Below is a small trained network, with its code and all its weights. Each question gives an input and a target symbol and asks what happens when units are switched off, that is, made to give their printed mean instead of their output.

import numpy as np


def w(rows, s, z=0):
    codes = np.array(rows[::2]) - 128.0
    scale = np.full(codes.shape[1], s)
    scale[-1] = z or s
    return codes * scale


def f(y):
    return y / 2 * (1 + np.tanh(0.7978845608 * (y + 0.044715 * y**3)))


def softmax(a):
    e = np.exp(a - a.max(-1, keepdims=True))
    return e / e.sum(-1, keepdims=True)


def log_softmax(a):
    a = a - a.max(-1, keepdims=True)
    return a - np.log(np.exp(a).sum(-1, keepdims=True))


def net(x, mask):
    ids = ['αβγεηθλξπστφψ'.index(c) for c in x.split()]
    T = len(ids)
    res = E[ids] + P[:T]
    u = 0
    for l in range(2):
        r = res
        for j in range(2):
            rows = slice(3 * j, 3 * j + 3)
            q, k, v = (r @ M[l][rows].T for M in (Q, K, V))
            z = softmax(np.where(np.tri(T) > 0, q @ k.T / 3**0.5, -1e9)) @ v
            o = O[l][rows]
            res = res + np.where(mask[u + j], z, o[:, -1]) @ o[:, :-1]
        u += 2
        y = f(res @ A[l][:, :-1].T + A[l][:, -1])
        res = res + np.where(mask[u : u + 8], y, B[l][:, -1]) @ B[l][:, :-1]
        u += 8
    return log_softmax(res[-1] @ U[:, :-1].T + U[:, -1])


Q, K, V, O, A, B = {}, {}, {}, {}, {}, {}
E = w([
[248,120,58],'α',
[169,54,156],'β',
[173,64,164],'γ',
[136,76,16],'ε',
[244,99,197],'η',
[138,50,132],'θ',
[151,51,57],'λ',
[147,60,120],'ξ',
[45,158,241],'π',
[140,45,15],'σ',
[30,129,145],'τ',
[148,91,123],'φ',
[109,108,181],'ψ',
],0.016)
P = w([
[88,2,240],'0',
[92,104,105],'1',
[87,114,106],'2',
[84,124,102],'3',
[83,129,93],'4',
[85,148,97],'5',
],0.0095)
Q[0] = w([
[178,178,166],'0.h1',
[187,6,142],'0.h1',
[126,178,59],'0.h1',
[101,164,139],'0.h2',
[81,94,104],'0.h2',
[126,212,98],'0.h2',
],0.013)
K[0] = w([
[103,103,75],'0.h1',
[152,71,189],'0.h1',
[95,243,5],'0.h1',
[216,71,109],'0.h2',
[106,177,94],'0.h2',
[151,170,52],'0.h2',
],0.012)
V[0] = w([
[81,50,126],'0.h1',
[142,133,116],'0.h1',
[132,2,173],'0.h1',
[115,72,98],'0.h2',
[123,149,135],'0.h2',
[188,153,23],'0.h2',
],0.011)
O[0] = w([
[139,95,92,180],'0.h1',
[120,132,124,117],'0.h1',
[120,221,178,249],'0.h1',
[99,117,1,149],'0.h2',
[89,152,229,119],'0.h2',
[126,176,152,51],'0.h2',
],0.008,0.019)
A[0] = w([
[146,162,149,78],'0.n1',
[88,129,247,128],'0.n2',
[15,168,169,99],'0.n3',
[85,46,109,253],'0.n4',
[248,117,113,118],'0.n5',
[72,147,179,122],'0.n6',
[52,112,208,251],'0.n7',
[181,203,194,113],'0.n8',
],0.012,0.0072)
B[0] = w([
[111,149,133,134],'0.n1',
[98,177,133,211],'0.n2',
[138,36,136,193],'0.n3',
[190,183,126,217],'0.n4',
[97,117,252,196],'0.n5',
[175,61,127,167],'0.n6',
[209,142,144,254],'0.n7',
[114,150,96,218],'0.n8',
],0.011,0.0097)
Q[1] = w([
[1,146,115],'1.h1',
[234,194,111],'1.h1',
[52,223,94],'1.h1',
[88,138,31],'1.h2',
[168,198,116],'1.h2',
[207,137,97],'1.h2',
],0.009)
K[1] = w([
[66,61,94],'1.h1',
[172,174,179],'1.h1',
[96,124,151],'1.h1',
[20,147,140],'1.h2',
[209,254,185],'1.h2',
[88,154,118],'1.h2',
],0.0089)
V[1] = w([
[109,52,165],'1.h1',
[124,179,153],'1.h1',
[46,118,78],'1.h1',
[254,97,137],'1.h2',
[139,112,115],'1.h2',
[113,93,152],'1.h2',
],0.0088)
O[1] = w([
[220,69,85,119],'1.h1',
[43,176,164,168],'1.h1',
[250,157,112,5],'1.h1',
[108,112,7,240],'1.h2',
[136,81,109,124],'1.h2',
[2,107,89,124],'1.h2',
],0.0059,0.019)
A[1] = w([
[50,167,91,100],'1.n1',
[103,38,94,224],'1.n2',
[172,124,8,175],'1.n3',
[126,195,157,1],'1.n4',
[60,89,106,18],'1.n5',
[92,181,74,70],'1.n6',
[166,95,205,165],'1.n7',
[132,101,33,78],'1.n8',
],0.013,0.0055)
B[1] = w([
[153,67,189,225],'1.n1',
[42,162,149,247],'1.n2',
[191,105,135,221],'1.n3',
[107,112,32,185],'1.n4',
[206,141,254,163],'1.n5',
[137,153,182,172],'1.n6',
[165,47,251,151],'1.n7',
[111,117,117,197],'1.n8',
],0.0078,0.011)
U = w([
[174,112,155,235],'α',
[86,173,84,194],'β',
[95,206,95,157],'γ',
[252,138,181,113],'ε',
[89,208,183,127],'η',
[143,162,109,106],'θ',
[187,155,145,104],'λ',
[148,158,112,119],'ξ',
[100,5,162,2],'π',
[230,137,168,101],'σ',
[27,64,3,137],'τ',
[154,150,130,88],'φ',
[114,133,111,85],'ψ',
],0.0082,0.013)

Each question gives the input, a string of symbols that net reads in full, and the target symbol t.
The units are the heads (3 rows each of Q, K, V and O) and the neurons (one row each of A and B). Each row of codes is followed by its name. A weight is (code - 128) times the scale printed after its matrix; where a second scale follows, it is the last column's (O, A, B and U).
mask holds one flag per unit, layer by layer, with each layer's heads first. A switched-off unit (its flag False) gives its mean, the last column of its rows in O or B, instead of its output. The means were averaged over made-up inputs and are rounded, as every weight is.
A unit's drop is (log p(t) with every unit on - log p(t) with that unit switched off) / (log p(t) with every unit on - log p(t) with every unit switched off).
The circuit of an input: a set's keep is (log p(t) with only the set's units on - log p(t) with every unit switched off) / (log p(t) with every unit on - log p(t) with every unit switched off). Starting from the 12 units with the biggest drops (on a tie, the unit counted first), units are removed one at a time, each time the one whose removal leaves the highest keep (on an exact tie, the one counted first), for as long as the keep stays at least 0.8.
circuit, biggest first: the units of the circuit, biggest drop first
unit that matters most: the unit with the biggest drop
top k neurons: the k neurons with the biggest drops, biggest first
top k neurons in layer l: the k neurons of layer l with the biggest drops, biggest first
which heads matter: for each layer, one digit per head in row order, 1 if its drop is at least 0.15 and else 0, layers parted by /
drop when u is switched off: that unit's drop, to one decimal
input η α β, target η: top 2 neurons in layer 0 -> (0.n7 0.n3)
input η ψ ψ ξ, target η: circuit, biggest first -> (0.h1 1.h1 0.n7 1.n5)
input η η τ γ, target η: unit that matters most -> 1.h1
input λ α η η τ, target α: which heads matter -> 01 / 11
input τ τ η π η ψ, target τ: which heads matter -> 00 / 11
input η ε γ, target η: circuit, biggest first -> (1.h1 0.h1 0.n3)
input η λ τ η, target η: circuit, biggest first -> (0.h1 1.h1 0.n3)
input η β η φ, target η: circuit, biggest first -> (1.h1 0.h1 0.n3)
input π γ τ, target π: top 2 neurons in layer 1 -> (1.n5 1.n3)
input π τ η σ, target α: top 3 neurons in layer 1 -> (1.n5 1.n3 1.n1)
input τ τ τ τ π, target α: circuit, biggest first -> (0.n3 1.h1)
input ξ ε η π, target α: circuit, biggest first -> (0.n3 0.n7)
input τ η γ, target τ: top 2 neurons -> (0.n2 0.n8)
input η τ α, target η: top 3 neurons -> (0.n7 0.n5 0.n3)
input π τ α η τ τ, target π: top 3 neurons -> (1.n5 0.n7 0.n3)
input τ φ η α, target τ: unit that matters most -> 0.n7
input η τ λ, target η: circuit, biggest first -> (0.h1 1.h1 0.n3 1.n6)
input β η σ, target α: top 2 neurons in layer 1 -> (1.n1 1.n3)
input η η τ π ε, target α: top 2 neurons in layer 0 -> (0.n7 0.n5)
input τ η ε, target α: top neuron in layer 1 -> (1.n3)
input π α β η π, target π: top 3 neurons in layer 0 -> (0.n3 0.n6 0.n4)
input η ψ λ η η η, target η: drop when 0.h1 is switched off -> 0.3
input η η β, target η: drop when 1.h1 is switched off -> 0.4
input τ η η α, target τ: drop when 1.h1 is switched off -> 0.7
input η τ ξ, target η: drop when 1.n1 is switched off -> -0.1
